Below is a small trained network, with its code and all its weights. Each question gives an input and a class and asks what happens when units are switched off, that is, made to give their printed mean instead of their output.

import numpy as np


def w(rows, s, z=0):
    codes = np.array(rows[::2]) - 128.0
    scale = np.full(codes.shape[1], s)
    scale[-1] = z or s
    return codes * scale


def norm(h):
    return h / np.sqrt((h * h).mean(-1, keepdims=True) + 1e-5)


def f(y):
    return np.maximum(y, 0)


def log_softmax(a):
    a = a - a.max(-1, keepdims=True)
    return a - np.log(np.exp(a).sum(-1, keepdims=True))


def net(x, mask):
    res = np.array(x, float).reshape(1, 7) / 4 @ E
    u = 0
    for l in range(2):
        y = f(norm(res) @ A[l][:, :-1].T + A[l][:, -1])
        res = res + np.where(mask[u : u + 4], y, B[l][:, -1]) @ B[l][:, :-1]
        u += 4
    return log_softmax(norm(res)[-1] @ U[:, :-1].T + U[:, -1])


A, B = {}, {}
E = w([
[52,172,77,37,55,172,79,145,135,123,63,122],'x0',
[118,92,102,151,106,110,123,93,148,120,142,146],'x1',
[103,182,189,166,94,186,158,68,113,93,135,204],'x2',
[112,149,61,159,244,253,27,96,139,162,210,133],'x3',
[119,141,165,153,114,86,87,123,132,139,103,119],'x4',
[64,46,182,160,86,163,185,177,171,171,156,135],'x5',
[95,152,63,186,98,130,158,166,184,44,54,125],'x6',
],0.0062)
A[0] = w([
[184,1,88,110,145,125,61,188,128,140,75,61,22],'L0N1',
[53,46,160,148,99,187,176,239,150,173,196,97,5],'L0N2',
[161,113,160,95,23,77,186,154,84,70,178,115,166],'L0N3',
[222,167,95,99,126,117,40,113,73,51,162,82,163],'L0N4',
],0.0057,0.0015)
B[0] = w([
[106,106,163,143,67,181,185,73,106,77,54,235,212],'L0N1',
[94,160,116,130,97,28,155,123,123,134,133,110,229],'L0N2',
[163,60,106,129,181,169,123,254,151,207,95,97,253],'L0N3',
[102,151,145,194,86,114,184,137,147,145,158,164,223],'L0N4',
],0.01,0.0055)
A[1] = w([
[107,157,91,42,72,131,71,142,123,116,115,113,128],'L1N1',
[160,118,207,148,25,135,131,82,90,254,199,120,140],'L1N2',
[110,96,77,152,156,174,72,103,154,160,160,108,42],'L1N3',
[137,176,66,98,103,73,189,185,163,111,214,154,246],'L1N4',
],0.0066,0.0011)
B[1] = w([
[155,57,114,84,118,5,152,148,189,47,225,112,169],'L1N1',
[131,66,118,147,106,148,156,143,92,86,144,139,254],'L1N2',
[140,163,163,105,122,104,83,132,162,180,52,132,161],'L1N3',
[147,142,111,180,68,116,97,109,77,116,162,65,193],'L1N4',
],0.011,0.0067)
U = w([
[103,97,80,107,129,135,102,145,106,70,162,120,249],'0',
[131,140,114,101,37,111,112,99,111,155,152,104,127],'1',
[85,186,120,107,72,19,148,70,45,149,158,83,88],'2',
[172,97,139,70,143,61,128,88,208,75,221,65,126],'3',
[61,148,142,23,160,171,255,60,119,95,44,235,61],'4',
[168,132,144,92,147,180,61,129,235,247,75,61,70],'5',
],0.0064,0.0022)

Each question gives the input, the list of numbers given to net, and the class t.
The units are the neurons (one row each of A and B). Each row of codes is followed by its name. A weight is (code - 128) times the scale printed after its matrix; where a second scale follows, it is the last column's (A, B and U).
mask holds one flag per neuron, layer by layer. A switched-off neuron (its flag False) gives its mean, the last column of its row in B, instead of its output. The means were averaged over made-up inputs and are rounded, as every weight is.
A unit's drop is (log p(t) with every unit on - log p(t) with that unit switched off) / (log p(t) with every unit on - log p(t) with every unit switched off).
The circuit of an input: a set's keep is (log p(t) with only the set's units on - log p(t) with every unit switched off) / (log p(t) with every unit on - log p(t) with every unit switched off). Starting from all 8 units, units are removed one at a time, each time the one whose removal leaves the highest keep (on an exact tie, the one counted first), for as long as the keep stays at least 0.8.
units of the circuit, in order: the units of the circuit, biggest drop first
top k neurons: the k neurons with the biggest drops, biggest first
k most important neurons of layer l: the k neurons of layer l with the biggest drops, biggest first
drop when u is switched off: that unit's drop, to one decimal
input [3,3,3,4,-2,2,3], class 5: top 2 neurons : [L1N3; L0N1]
input [8,0,5,-8,4,-6,7], class 3: units of the circuit, in order : [L1N1; L0N1]
input [3,8,4,7,-1,7,4], class 2: top 4 neurons : [L0N2; L0N3; L0N1; L1N4]
input [8,2,7,4,2,5,-6], class 3: top 4 neurons : [L1N1; L0N1; L0N4; L0N3]
input [-5,-3,-5,3,0,5,-4], class 2: top 2 neurons : [L0N2; L0N3]
input [8,0,-7,-2,6,-4,-4], class 3: units of the circuit, in order : [L1N1]
input [-2,-5,4,-6,0,-4,-6], class 0: units of the circuit, in order : [L1N2; L0N3]
input [-3,4,1,-8,7,5,6], class 5: top 2 neurons : [L0N3; L1N2]
input [-6,2,3,-7,2,-6,1], class 5: units of the circuit, in order : [L0N3; L0N2; L1N2]
input [0,-1,2,6,-4,2,-1], class 5: top 3 neurons : [L1N3; L0N4; L0N1]
input [4,6,-4,-8,-2,-6,-5], class 5: top 3 neurons : [L0N3; L0N2; L1N2]
input [-3,-8,-6,5,-5,-6,4], class 2: units of the circuit, in order : [L0N4; L0N3]
input [7,6,1,3,-3,5,6], class 3: 2 most important neurons of layer 0 : [L0N4; L0N1]
input [-4,8,-6,0,1,4,-4], class 4: units of the circuit, in order : [L0N1]
input [-8,8,-4,8,0,8,4], class 2: top 2 neurons : [L0N2; L0N3]
input [5,8,0,8,7,3,1], class 5: 3 most important neurons of layer 1 : [L1N3; L1N2; L1N4]
input [-7,1,2,5,-2,8,6], class 2: units of the circuit, in order : [L0N2; L0N3; L1N4]
input [8,-7,5,2,-6,-7,0], class 3: top 2 neurons : [L1N1; L0N1]
input [-7,-3,0,6,2,8,-1], class 2: 3 most important neurons of layer 0 : [L0N2; L0N3; L0N1]
input [-1,-7,7,-8,4,-2,2], class 5: most important neuron of layer 0 : [L0N3]
input [7,-6,-4,0,-2,3,-3], class 3: top 2 neurons : [L1N1; L0N4]
input [8,-7,8,-6,-4,0,-1], class 3: drop when L1N1 is switched off : 0.9
input [0,4,1,6,3,-1,-5], class 5: drop when L1N4 is switched off : 0.2
input [6,-7,0,1,1,2,2], class 3: drop when L1N4 is switched off : 0.0
